Here is a tiny trained network, its code and every weight. The questions are about switching its units off for an input and a class, where a switched-off unit gives its printed mean instead of its output.

import numpy as np


def w(rows, s, z=0):
    codes = np.array(rows[::2]) - 128.0
    scale = np.full(codes.shape[1], s)
    scale[-1] = z or s
    return codes * scale


def norm(h):
    return h / np.sqrt((h * h).mean(-1, keepdims=True) + 1e-5)


def f(y):
    return y / 2 * (1 + np.tanh(0.7978845608 * (y + 0.044715 * y**3)))


def log_softmax(a):
    a = a - a.max(-1, keepdims=True)
    return a - np.log(np.exp(a).sum(-1, keepdims=True))


def net(x, mask):
    res = np.array(x, float).reshape(1, 8) / 4 @ E
    u = 0
    for l in range(4):
        y = f(norm(res) @ A[l][:, :-1].T + A[l][:, -1])
        res = res + np.where(mask[u : u + 5], y, B[l][:, -1]) @ B[l][:, :-1]
        u += 5
    return log_softmax(norm(res)[-1] @ U[:, :-1].T + U[:, -1])


A, B = {}, {}
E = w([
[127,130,130,128,128,129,129],'x0',
[128,129,131,127,128,129,129],'x1',
[89,71,154,181,112,123,146],'x2',
[63,107,158,83,56,163,1],'x3',
[130,125,126,126,129,126,126],'x4',
[154,77,81,29,146,202,201],'x5',
[124,132,133,129,125,132,132],'x6',
[128,129,131,127,130,129,128],'x7',
],0.0034)
A[0] = w([
[147,203,157,254,214,62,139,36],'L0N0',
[108,91,104,171,97,100,203,5],'L0N1',
[97,227,143,173,169,143,140,58],'L0N2',
[175,176,112,180,177,54,147,83],'L0N3',
[171,107,92,68,118,142,77,217],'L0N4',
],0.0039,0.0025)
B[0] = w([
[165,34,19,87,4,150,124,249],'L0N0',
[85,48,92,72,164,33,192,102],'L0N1',
[182,79,61,72,56,30,78,127],'L0N2',
[115,140,75,138,82,202,94,193],'L0N3',
[144,165,141,186,64,109,182,227],'L0N4',
],0.0036,0.002)
A[1] = w([
[1,27,101,186,109,126,86,165],'L1N0',
[62,88,189,6,104,212,118,6],'L1N1',
[80,56,64,147,99,83,139,19],'L1N2',
[81,33,91,126,91,171,148,48],'L1N3',
[172,141,82,66,239,153,130,172],'L1N4',
],0.0044,0.0023)
B[1] = w([
[176,155,171,211,167,166,129,253],'L1N0',
[219,74,57,208,83,41,139,180],'L1N1',
[187,35,184,153,23,127,139,134],'L1N2',
[81,115,133,162,91,3,139,156],'L1N3',
[121,196,210,172,108,203,165,165],'L1N4',
],0.0052,0.0029)
A[2] = w([
[99,160,163,102,96,66,69,177],'L2N0',
[157,78,156,165,88,94,108,125],'L2N1',
[183,173,2,109,87,132,147,142],'L2N2',
[143,97,212,52,67,161,127,4],'L2N3',
[68,38,98,84,205,150,230,76],'L2N4',
],0.0049,0.0037)
B[2] = w([
[97,123,76,67,207,184,238,205],'L2N0',
[135,147,109,68,172,126,193,211],'L2N1',
[176,146,224,125,91,155,18,254],'L2N2',
[126,150,4,166,43,50,91,80],'L2N3',
[58,79,158,59,212,13,93,158],'L2N4',
],0.0048,0.0029)
A[3] = w([
[83,51,147,176,254,92,139,105],'L3N0',
[48,190,49,41,195,122,85,57],'L3N1',
[152,35,97,166,77,55,201,76],'L3N2',
[130,251,25,103,121,173,70,161],'L3N3',
[233,182,111,78,54,117,27,2],'L3N4',
],0.0055,0.0031)
B[3] = w([
[55,144,77,63,124,88,59,211],'L3N0',
[43,52,133,97,206,49,177,165],'L3N1',
[161,63,86,177,94,164,200,209],'L3N2',
[108,29,107,88,140,55,150,252],'L3N3',
[102,253,52,89,82,48,78,245],'L3N4',
],0.0065,0.0034)
U = w([
[227,243,46,17,44,38,41,152],'0',
[5,49,119,18,255,26,183,198],'1',
[220,28,68,238,62,161,223,198],'2',
[18,159,229,234,234,198,12,4],'3',
[239,236,253,18,245,229,234,42],'4',
],0.0068,0.0033)

Each question gives the input, the list of numbers given to net, and the class t.
The units are the neurons (one row each of A and B). Each row of codes is followed by its name. A weight is (code - 128) times the scale printed after its matrix; where a second scale follows, it is the last column's (A, B and U).
mask holds one flag per neuron, layer by layer. A switched-off neuron (its flag False) gives its mean, the last column of its row in B, instead of its output. The means were averaged over made-up inputs and are rounded, as every weight is.
A unit's drop is (log p(t) with every unit on - log p(t) with that unit switched off) / (log p(t) with every unit on - log p(t) with every unit switched off).
The circuit of an input: a set's keep is (log p(t) with only the set's units on - log p(t) with every unit switched off) / (log p(t) with every unit on - log p(t) with every unit switched off). Starting from the 12 units with the biggest drops (on a tie, the unit counted first), units are removed one at a time, each time the one whose removal leaves the highest keep (on an exact tie, the one counted first), for as long as the keep stays at least 0.8.
units of the circuit, in order: the units of the circuit, biggest drop first
unit that matters most: the unit with the biggest drop
top k neurons: the k neurons with the biggest drops, biggest first
top k neurons in layer l: the k neurons of layer l with the biggest drops, biggest first
input [-3,8,-1,3,-3,6,0,-6], class 0: units of the circuit, in order => L2N2, L3N4, L1N1
input [4,3,5,5,-5,0,-6,-2], class 3: units of the circuit, in order => L1N0
input [-5,1,7,4,6,-2,3,6], class 3: top 2 neurons => L1N0, L0N0
input [-4,1,0,1,-2,-1,-3,5], class 1: top 2 neurons => L2N2, L0N0
input [-3,1,-2,-6,-8,5,2,-5], class 4: units of the circuit, in order => L1N4, L3N3
input [7,-1,-2,-6,0,-3,-2,8], class 0: top 2 neurons => L2N2, L3N4
input [6,-5,-3,8,-5,0,7,8], class 1: top 3 neurons => L2N0, L0N0, L2N2
input [-4,6,-1,-5,-5,3,4,3], class 4: units of the circuit, in order => L1N4, L3N3
input [2,-6,0,-8,-2,-6,-8,0], class 0: top 4 neurons => L2N2, L3N4, L0N3, L1N1
input [5,6,1,2,2,-4,1,5], class 3: top 4 neurons => L1N0, L3N4, L1N3, L2N4
input [-4,5,-7,-7,7,1,8,0], class 4: top 4 neurons => L1N4, L1N1, L3N0, L3N4
input [4,5,1,5,-7,0,6,6], class 3: top 2 neurons => L0N0, L1N0
input [-2,4,1,-1,5,-7,-1,4], class 2: top 2 neurons in layer 3 => L3N0, L3N2
input [-2,7,-2,3,2,-8,4,0], class 1: unit that matters most => L2N0
input [-8,-8,-1,1,-8,-4,8,3], class 1: top 2 neurons => L1N1, L2N0
input [-1,5,-8,1,-4,-3,-1,-2], class 1: top 3 neurons => L1N1, L2N0, L3N3
input [-7,6,8,2,-7,0,-8,-2], class 3: top 2 neurons in layer 1 => L1N0, L1N1
input [6,-5,-1,4,3,-8,6,8], class 1: top 2 neurons => L2N0, L2N2
input [0,8,2,1,-4,-6,-5,-7], class 3: top 3 neurons in layer 3 => L3N4, L3N2, L3N3
input [6,-6,-4,-3,-4,3,-3,-8], class 4: units of the circuit, in order => L1N4
input [5,-6,0,-8,3,3,-1,2], class 4: top 2 neurons in layer 1 => L1N4, L1N3
